Here is a tiny trained network, its code and every weight. The questions are about switching its units off for an input and a target symbol, where a switched-off unit gives its printed mean instead of its output.

import numpy as np


def w(rows, s, z=0):
    codes = np.array(rows[::2]) - 128.0
    scale = np.full(codes.shape[1], s)
    scale[-1] = z or s
    return codes * scale


def norm(h):
    return h / np.sqrt((h * h).mean(-1, keepdims=True) + 1e-5)


def f(y):
    return y / 2 * (1 + np.tanh(0.7978845608 * (y + 0.044715 * y**3)))


def softmax(a):
    e = np.exp(a - a.max(-1, keepdims=True))
    return e / e.sum(-1, keepdims=True)


def log_softmax(a):
    a = a - a.max(-1, keepdims=True)
    return a - np.log(np.exp(a).sum(-1, keepdims=True))


def net(x, mask):
    ids = ['γδθλπφ'.index(c) for c in x.split()]
    T = len(ids)
    res = E[ids] + P[:T]
    u = 0
    for l in range(2):
        r = norm(res)
        for j in range(2):
            rows = slice(2 * j, 2 * j + 2)
            q, k, v = (r @ M[l][rows].T for M in (Q, K, V))
            z = softmax(np.where(np.tri(T) > 0, q @ k.T / 2**0.5, -1e9)) @ v
            o = O[l][rows]
            res = res + np.where(mask[u + j], z, o[:, -1]) @ o[:, :-1]
        u += 2
        y = f(norm(res) @ A[l][:, :-1].T + A[l][:, -1])
        res = res + np.where(mask[u : u + 8], y, B[l][:, -1]) @ B[l][:, :-1]
        u += 8
    return log_softmax(norm(res)[-1] @ U[:, :-1].T + U[:, -1])


Q, K, V, O, A, B = {}, {}, {}, {}, {}, {}
E = w([
[117,167,104,121,147,161,56,94],'γ',
[145,187,215,103,173,220,23,98],'δ',
[83,184,127,131,97,178,66,83],'θ',
[120,92,129,90,130,122,26,68],'λ',
[85,46,71,64,23,47,135,116],'π',
[213,192,97,13,107,122,49,179],'φ',
],0.011)
P = w([
[104,111,116,194,207,121,193,183],'0',
[91,168,25,131,187,209,47,2],'1',
[178,76,196,191,98,237,117,172],'2',
[126,159,128,155,204,82,189,102],'3',
[76,163,150,101,107,213,62,100],'4',
[201,78,205,182,56,202,104,190],'5',
[138,168,190,125,165,40,187,101],'6',
[97,179,133,140,51,198,83,93],'7',
[242,74,181,197,40,185,113,171],'8',
[154,192,168,124,215,74,191,118],'9',
],0.012)
Q[0] = w([
[127,139,129,127,87,174,12,75],'0.h1',
[177,25,200,185,78,185,170,239],'0.h1',
[101,106,109,140,53,182,18,141],'0.h2',
[195,113,128,170,112,133,149,104],'0.h2',
],0.011)
K[0] = w([
[116,205,194,71,75,31,167,128],'0.h1',
[205,112,41,91,18,140,97,132],'0.h1',
[151,149,223,143,66,70,168,62],'0.h2',
[128,98,99,184,2,220,84,160],'0.h2',
],0.0095)
V[0] = w([
[112,31,107,123,155,96,198,133],'0.h1',
[230,170,49,70,138,80,119,189],'0.h1',
[119,15,140,97,152,58,3,73],'0.h2',
[35,214,101,95,27,129,230,235],'0.h2',
],0.0062)
O[0] = w([
[42,53,172,218,121,146,254,166,26],'0.h1',
[194,122,84,240,128,110,55,109,255],'0.h1',
[103,182,222,219,104,120,158,152,138],'0.h2',
[251,37,184,114,134,70,140,34,25],'0.h2',
],0.0086,0.0044)
A[0] = w([
[130,83,86,229,118,170,71,151,192],'0.n1',
[59,142,206,195,141,69,169,184,41],'0.n2',
[136,107,156,209,75,202,145,222,4],'0.n3',
[182,135,128,112,58,189,180,180,175],'0.n4',
[93,160,214,93,169,215,204,146,142],'0.n5',
[31,126,70,160,140,27,106,73,239],'0.n6',
[124,27,188,211,87,208,133,43,17],'0.n7',
[243,135,64,232,168,2,183,191,64],'0.n8',
],0.0077,0.0045)
B[0] = w([
[140,130,151,145,96,154,143,151,255],'0.n1',
[128,177,86,140,120,75,131,136,140],'0.n2',
[85,99,147,116,94,92,165,72,145],'0.n3',
[77,89,208,165,39,142,129,76,165],'0.n4',
[117,86,136,162,139,47,130,119,172],'0.n5',
[174,181,125,107,140,135,105,143,186],'0.n6',
[111,101,222,146,144,149,133,107,138],'0.n7',
[106,208,121,9,178,98,138,75,154],'0.n8',
],0.013,0.0063)
Q[1] = w([
[63,113,77,80,92,156,83,118],'1.h1',
[105,196,111,107,198,35,163,78],'1.h1',
[166,186,197,126,198,12,143,185],'1.h2',
[184,173,88,109,187,102,91,166],'1.h2',
],0.012)
K[1] = w([
[136,222,200,115,182,74,74,131],'1.h1',
[118,101,98,128,240,203,190,141],'1.h1',
[93,7,83,165,167,135,101,190],'1.h2',
[114,150,69,114,171,131,138,124],'1.h2',
],0.012)
V[1] = w([
[149,130,107,150,133,167,166,192],'1.h1',
[160,95,249,165,199,158,122,153],'1.h1',
[116,147,109,118,77,85,171,149],'1.h2',
[134,70,102,121,190,133,169,174],'1.h2',
],0.011)
O[1] = w([
[145,123,65,170,39,118,110,148,124],'1.h1',
[146,183,47,51,129,232,83,219,80],'1.h1',
[142,149,86,180,174,144,174,177,56],'1.h2',
[116,113,125,208,7,200,156,91,1],'1.h2',
],0.011,0.0032)
A[1] = w([
[167,151,76,143,151,126,93,128,118],'1.n1',
[164,67,132,137,120,129,247,194,2],'1.n2',
[111,173,124,163,108,141,55,109,125],'1.n3',
[208,130,123,182,67,117,105,135,167],'1.n4',
[107,32,208,194,106,137,132,76,81],'1.n5',
[108,174,130,83,133,160,111,145,157],'1.n6',
[135,145,115,192,71,159,103,163,150],'1.n7',
[123,158,171,107,123,128,123,162,154],'1.n8',
],0.015,0.008)
B[1] = w([
[122,109,183,121,127,145,160,133,201],'1.n1',
[176,152,43,41,166,130,30,197,131],'1.n2',
[185,108,111,115,75,120,160,167,248],'1.n3',
[148,83,218,171,118,188,16,167,243],'1.n4',
[9,16,117,116,143,173,253,77,154],'1.n5',
[128,82,87,179,130,92,142,100,205],'1.n6',
[195,110,194,86,192,74,81,112,232],'1.n7',
[127,139,106,137,137,131,165,109,181],'1.n8',
],0.014,0.012)
U = w([
[209,55,25,224,57,69,146,129,5],'γ',
[83,207,47,89,140,235,85,236,158],'δ',
[152,128,133,97,213,59,83,64,17],'θ',
[58,218,134,254,113,80,106,218,139],'λ',
[89,99,162,148,111,218,207,131,188],'π',
[176,128,193,177,89,192,48,192,187],'φ',
],0.0052,0.0034)

Each question gives the input, a string of symbols that net reads in full, and the target symbol t.
The units are the heads (2 rows each of Q, K, V and O) and the neurons (one row each of A and B). Each row of codes is followed by its name. A weight is (code - 128) times the scale printed after its matrix; where a second scale follows, it is the last column's (O, A, B and U).
mask holds one flag per unit, layer by layer, with each layer's heads first. A switched-off unit (its flag False) gives its mean, the last column of its rows in O or B, instead of its output. The means were averaged over made-up inputs and are rounded, as every weight is.
A unit's drop is (log p(t) with every unit on - log p(t) with that unit switched off) / (log p(t) with every unit on - log p(t) with every unit switched off).
The circuit of an input: a set's keep is (log p(t) with only the set's units on - log p(t) with every unit switched off) / (log p(t) with every unit on - log p(t) with every unit switched off). Starting from the 12 units with the biggest drops (on a tie, the unit counted first), units are removed one at a time, each time the one whose removal leaves the highest keep (on an exact tie, the one counted first), for as long as the keep stays at least 0.8.
units of the circuit, in order: the units of the circuit, biggest drop first
k most important neurons: the k neurons with the biggest drops, biggest first
which heads matter: for each layer, one digit per head in row order, 1 if its drop is at least 0.15 and else 0, layers parted by /
input γ θ λ π γ δ δ γ, target δ: units of the circuit, in order : (1.h1, 1.n4)
input π γ θ, target π: units of the circuit, in order : (0.h1, 1.n5)
input θ φ π γ δ γ γ, target π: which heads matter : 11 / 11
input π φ φ λ, target δ: units of the circuit, in order : (0.h2, 1.h1, 0.h1, 0.n7)
input δ γ θ φ γ φ δ φ, target δ: 3 most important neurons : (1.n7, 0.n5, 1.n4)
input γ λ φ φ φ φ φ π δ, target π: which heads matter : 00 / 00
input δ γ λ λ λ φ γ γ φ λ, target γ: which heads matter : 10 / 01
input γ φ φ φ φ γ γ π, target γ: 3 most important neurons : (1.n6, 1.n4, 0.n1)
input θ δ π φ φ λ φ φ φ λ, target π: which heads matter : 11 / 01
input φ θ φ δ φ φ γ δ, target γ: which heads matter : 00 / 00
input φ λ φ γ θ, target γ: units of the circuit, in order : (1.n4, 1.n6, 1.n3)
input θ φ θ δ λ, target δ: most important neuron : (1.n7)
input φ φ φ φ φ π θ λ, target θ: which heads matter : 10 / 10
input γ λ λ, target λ: most important neuron : (0.n3)
input λ θ λ φ φ φ θ φ π δ, target λ: which heads matter : 01 / 00
input φ δ λ φ, target θ: 3 most important neurons : (1.n4, 1.n3, 0.n8)
input γ φ λ δ δ, target δ: 2 most important neurons : (1.n7, 1.n4)
input δ δ θ φ φ γ δ φ φ π, target γ: 3 most important neurons : (1.n6, 1.n4, 0.n8)
input φ γ γ φ φ φ λ π, target λ: which heads matter : 01 / 00
input δ λ π γ θ φ φ, target γ: 3 most important neurons : (1.n6, 0.n1, 1.n4)
